Here is a tiny trained network, its code and every weight. The questions are about switching its units off for an input and a class, where a switched-off unit gives its printed mean instead of its output.

import numpy as np


def w(rows, s, z=0):
    codes = np.array(rows[::2]) - 128.0
    scale = np.full(codes.shape[1], s)
    scale[-1] = z or s
    return codes * scale


def norm(h):
    return h / np.sqrt((h * h).mean(-1, keepdims=True) + 1e-5)


def f(y):
    return np.maximum(y, 0)


def log_softmax(a):
    a = a - a.max(-1, keepdims=True)
    return a - np.log(np.exp(a).sum(-1, keepdims=True))


def net(x, mask):
    res = np.array(x, float).reshape(1, 5) / 4 @ E
    u = 0
    for l in range(3):
        y = f(norm(res) @ A[l][:, :-1].T + A[l][:, -1])
        res = res + np.where(mask[u : u + 6], y, B[l][:, -1]) @ B[l][:, :-1]
        u += 6
    return log_softmax(norm(res)[-1] @ U[:, :-1].T + U[:, -1])


A, B = {}, {}
E = w([
[74,187,35,45,221],'x0',
[191,2,102,129,28],'x1',
[246,134,103,60,47],'x2',
[116,173,104,2,31],'x3',
[154,141,17,226,22],'x4',
],0.0073)
A[0] = w([
[200,150,212,25,170,120],'0.n0',
[255,98,97,147,139,225],'0.n1',
[154,123,31,116,59,3],'0.n2',
[109,206,184,161,116,11],'0.n3',
[113,92,161,26,181,70],'0.n4',
[164,128,16,94,33,106],'0.n5',
],0.011,0.0022)
B[0] = w([
[170,178,164,73,124,234],'0.n0',
[179,81,185,190,116,218],'0.n1',
[102,121,75,86,61,209],'0.n2',
[112,162,117,169,105,159],'0.n3',
[81,74,161,72,129,216],'0.n4',
[122,125,6,107,107,253],'0.n5',
],0.014,0.0072)
A[1] = w([
[150,145,174,64,192,131],'1.n0',
[251,217,142,167,151,137],'1.n1',
[133,219,103,103,81,7],'1.n2',
[14,133,133,150,149,47],'1.n3',
[17,157,151,175,209,121],'1.n4',
[88,225,170,68,88,164],'1.n5',
],0.011,0.0021)
B[1] = w([
[127,97,150,64,93,251],'1.n0',
[185,251,163,121,93,185],'1.n1',
[139,65,184,230,71,194],'1.n2',
[68,171,71,170,189,195],'1.n3',
[47,188,7,136,139,249],'1.n4',
[164,129,193,151,85,253],'1.n5',
],0.012,0.0051)
A[2] = w([
[170,81,23,139,103,133],'2.n0',
[112,128,186,153,137,41],'2.n1',
[177,82,161,89,101,251],'2.n2',
[39,97,112,177,164,136],'2.n3',
[219,42,164,195,190,36],'2.n4',
[82,106,218,1,195,75],'2.n5',
],0.016,0.0023)
B[2] = w([
[179,93,107,58,116,243],'2.n0',
[144,134,113,113,86,146],'2.n1',
[92,169,99,167,149,216],'2.n2',
[78,182,66,130,175,192],'2.n3',
[155,76,166,162,249,172],'2.n4',
[21,58,223,64,70,247],'2.n5',
],0.02,0.011)
U = w([
[223,91,42,78,41,198],'0',
[32,227,61,162,177,154],'1',
[229,79,211,222,201,162],'2',
[164,172,170,190,68,21],'3',
[39,113,246,57,75,178],'4',
[179,193,152,211,125,2],'5',
[185,210,222,165,103,96],'6',
],0.012,0.0063)

Each question gives the input, the list of numbers given to net, and the class t.
The units are the neurons (one row each of A and B). Each row of codes is followed by its name. A weight is (code - 128) times the scale printed after its matrix; where a second scale follows, it is the last column's (A, B and U).
mask holds one flag per neuron, layer by layer. A switched-off neuron (its flag False) gives its mean, the last column of its row in B, instead of its output. The means were averaged over made-up inputs and are rounded, as every weight is.
A unit's drop is (log p(t) with every unit on - log p(t) with that unit switched off) / (log p(t) with every unit on - log p(t) with every unit switched off).
The circuit of an input: a set's keep is (log p(t) with only the set's units on - log p(t) with every unit switched off) / (log p(t) with every unit on - log p(t) with every unit switched off). Starting from the 12 units with the biggest drops (on a tie, the unit counted first), units are removed one at a time, each time the one whose removal leaves the highest keep (on an exact tie, the one counted first), for as long as the keep stays at least 0.8.
units of the circuit, in order: the units of the circuit, biggest drop first
top k neurons: the k neurons with the biggest drops, biggest first
k most important neurons of layer l: the k neurons of layer l with the biggest drops, biggest first
drop when u is switched off: that unit's drop, to one decimal
input [3,5,-8,-5,-7], class 1: units of the circuit, in order => (2.n3)
input [-7,-7,6,-5,-6], class 6: units of the circuit, in order => (1.n1, 0.n0)
input [-3,-5,3,-3,3], class 5: units of the circuit, in order => (1.n1, 2.n5)
input [1,6,1,-1,-3], class 2: top 2 neurons => (0.n1, 2.n4)
input [2,-3,3,7,1], class 0: top 2 neurons => (2.n5, 0.n5)
input [-4,1,-3,-8,-2], class 1: 2 most important neurons of layer 1 => (1.n4, 1.n5)
input [-8,0,6,0,1], class 2: top 2 neurons => (0.n1, 1.n4)
input [-4,8,5,-8,4], class 2: top 3 neurons => (2.n4, 0.n1, 1.n4)
input [8,-2,5,5,0], class 0: top 3 neurons => (0.n5, 2.n5, 1.n2)
input [-4,1,2,0,2], class 0: 2 most important neurons of layer 0 => (0.n5, 0.n2)
input [-6,-5,2,-2,5], class 5: 2 most important neurons of layer 2 => (2.n5, 2.n0)
input [4,-5,-8,-5,-8], class 1: top 2 neurons => (1.n4, 1.n3)
input [-7,-1,-7,5,2], class 1: drop when 0.n0 is switched off => 0.5
input [8,6,-5,-3,6], class 0: units of the circuit, in order => (2.n0)
input [-8,2,1,-5,-6], class 2: drop when 2.n4 is switched off => 0.2
input [8,-4,4,8,2], class 0: drop when 2.n5 is switched off => 0.3
input [7,0,-4,4,6], class 0: drop when 1.n1 is switched off => 0.0
